Below is a small trained network, with its code and all its weights. Each question gives an input and a class and asks what happens when units are switched off, that is, made to give their printed mean instead of their output.

import numpy as np


def w(rows, s, z=0):
    codes = np.array(rows[::2]) - 128.0
    scale = np.full(codes.shape[1], s)
    scale[-1] = z or s
    return codes * scale


def norm(h):
    return h / np.sqrt((h * h).mean(-1, keepdims=True) + 1e-5)


def f(y):
    return np.maximum(y, 0)


def log_softmax(a):
    a = a - a.max(-1, keepdims=True)
    return a - np.log(np.exp(a).sum(-1, keepdims=True))


def net(x, mask):
    res = np.array(x, float).reshape(1, 3) / 4 @ E
    u = 0
    for l in range(3):
        y = f(norm(res) @ A[l][:, :-1].T + A[l][:, -1])
        res = res + np.where(mask[u : u + 9], y, B[l][:, -1]) @ B[l][:, :-1]
        u += 9
    return log_softmax(norm(res)[-1] @ U[:, :-1].T + U[:, -1])


A, B = {}, {}
E = w([
[219,114,97,48,111,150,87,89],'x0',
[109,109,130,182,224,116,58,81],'x1',
[147,122,132,137,136,91,68,247],'x2',
],0.011)
A[0] = w([
[157,205,66,26,86,178,136,159,121],'L0N0',
[216,64,177,148,188,139,62,76,76],'L0N1',
[119,133,138,85,14,130,154,88,11],'L0N2',
[135,191,185,166,77,147,247,197,181],'L0N3',
[66,132,138,204,107,114,152,121,66],'L0N4',
[86,115,159,112,183,217,145,63,145],'L0N5',
[104,178,68,79,93,231,136,2,88],'L0N6',
[114,81,133,171,249,102,66,83,81],'L0N7',
[99,141,127,148,60,122,203,114,1],'L0N8',
],0.0087,0.0049)
B[0] = w([
[117,54,233,148,125,126,152,118,243],'L0N0',
[126,250,26,50,115,66,59,122,217],'L0N1',
[85,93,155,197,96,127,128,98,184],'L0N2',
[145,230,105,103,183,130,102,152,245],'L0N3',
[193,49,133,48,119,145,141,84,173],'L0N4',
[138,140,154,84,254,134,171,113,210],'L0N5',
[29,191,127,90,66,122,141,121,254],'L0N6',
[67,41,130,157,115,219,150,156,233],'L0N7',
[197,135,10,170,70,177,170,113,161],'L0N8',
],0.0089,0.0076)
A[1] = w([
[133,170,100,138,114,160,229,52,157],'L1N0',
[175,130,110,153,102,183,111,4,215],'L1N1',
[136,100,39,125,201,101,117,148,228],'L1N2',
[197,136,183,114,105,58,140,185,24],'L1N3',
[64,80,161,112,133,121,148,145,121],'L1N4',
[125,63,120,73,63,137,110,95,60],'L1N5',
[194,36,190,162,119,82,119,132,1],'L1N6',
[111,180,91,162,153,185,153,174,84],'L1N7',
[95,108,108,149,183,115,119,28,44],'L1N8',
],0.011,0.0026)
B[1] = w([
[255,141,54,176,37,87,58,46,254],'L1N0',
[36,124,153,127,136,67,156,198,201],'L1N1',
[107,143,184,163,31,72,133,54,220],'L1N2',
[65,137,195,89,251,186,88,163,205],'L1N3',
[146,45,202,232,126,187,173,105,187],'L1N4',
[101,67,211,189,214,191,142,176,183],'L1N5',
[223,121,131,36,119,203,82,231,167],'L1N6',
[172,119,38,162,149,13,170,112,200],'L1N7',
[185,173,191,17,152,145,173,214,194],'L1N8',
],0.0077,0.0078)
A[2] = w([
[138,218,102,122,178,117,172,168,30],'L2N0',
[134,118,121,55,153,174,118,138,82],'L2N1',
[127,39,148,220,121,137,73,209,78],'L2N2',
[104,100,112,148,146,124,67,175,127],'L2N3',
[122,102,182,123,33,145,83,95,72],'L2N4',
[170,109,45,135,126,103,6,183,42],'L2N5',
[97,123,67,177,102,94,140,150,120],'L2N6',
[142,131,134,126,154,157,222,74,88],'L2N7',
[132,185,134,113,163,58,118,175,2],'L2N8',
],0.014,0.0077)
B[2] = w([
[18,136,189,165,118,87,86,119,197],'L2N0',
[187,205,62,115,92,140,101,157,197],'L2N1',
[187,246,29,76,74,72,123,90,254],'L2N2',
[189,92,134,164,69,112,166,130,222],'L2N3',
[50,52,174,201,190,150,55,100,211],'L2N4',
[36,17,225,177,133,222,151,92,218],'L2N5',
[201,157,139,56,152,133,131,143,188],'L2N6',
[155,25,125,149,173,157,101,239,218],'L2N7',
[43,107,179,177,215,106,208,119,191],'L2N8',
],0.012,0.0067)
U = w([
[237,199,4,197,59,54,203,51,209],'0',
[33,17,205,179,39,221,40,20,100],'1',
[32,205,191,213,192,29,196,176,67],'2',
[243,200,184,42,74,217,28,222,1],'3',
[174,18,101,125,238,225,216,184,165],'4',
[27,227,33,11,174,120,59,38,168],'5',
],0.017,0.0052)

Each question gives the input, the list of numbers given to net, and the class t.
The units are the neurons (one row each of A and B). Each row of codes is followed by its name. A weight is (code - 128) times the scale printed after its matrix; where a second scale follows, it is the last column's (A, B and U).
mask holds one flag per neuron, layer by layer. A switched-off neuron (its flag False) gives its mean, the last column of its row in B, instead of its output. The means were averaged over made-up inputs and are rounded, as every weight is.
A unit's drop is (log p(t) with every unit on - log p(t) with that unit switched off) / (log p(t) with every unit on - log p(t) with every unit switched off).
The circuit of an input: a set's keep is (log p(t) with only the set's units on - log p(t) with every unit switched off) / (log p(t) with every unit on - log p(t) with every unit switched off). Starting from the 12 units with the biggest drops (on a tie, the unit counted first), units are removed one at a time, each time the one whose removal leaves the highest keep (on an exact tie, the one counted first), for as long as the keep stays at least 0.8.
circuit, biggest first: the units of the circuit, biggest drop first
unit that matters most: the unit with the biggest drop
k most important neurons: the k neurons with the biggest drops, biggest first
top k neurons in layer l: the k neurons of layer l with the biggest drops, biggest first
drop when u is switched off: that unit's drop, to one decimal
input [-7,-5,-6], class 0: unit that matters most : L1N0
input [-3,0,-8], class 0: 3 most important neurons : [L1N0; L0N8; L0N0]
input [0,7,3], class 0: circuit, biggest first : [L2N2; L2N3]
input [1,1,-3], class 5: 2 most important neurons : [L0N0; L0N6]
input [6,1,-8], class 5: top 3 neurons in layer 0 : [L0N7; L0N6; L0N5]
input [0,5,8], class 0: 2 most important neurons : [L2N2; L0N7]
input [-2,8,0], class 4: 3 most important neurons : [L0N5; L1N8; L1N0]
input [8,1,-5], class 5: top 3 neurons in layer 0 : [L0N1; L0N6; L0N7]
input [-1,1,-6], class 4: top 2 neurons in layer 2 : [L2N7; L2N2]
input [-2,-7,-5], class 0: 2 most important neurons : [L0N3; L0N8]
input [7,1,4], class 1: 2 most important neurons : [L0N1; L2N5]
input [-2,8,-7], class 4: drop when L0N7 is switched off : 0.4
input [-4,2,0], class 4: drop when L0N4 is switched off : 0.2
input [3,4,-3], class 5: drop when L0N1 is switched off : 2.4
input [-1,3,3], class 0: unit that matters most : L0N7
input [-2,4,1], class 0: 2 most important neurons : [L0N7; L2N2]
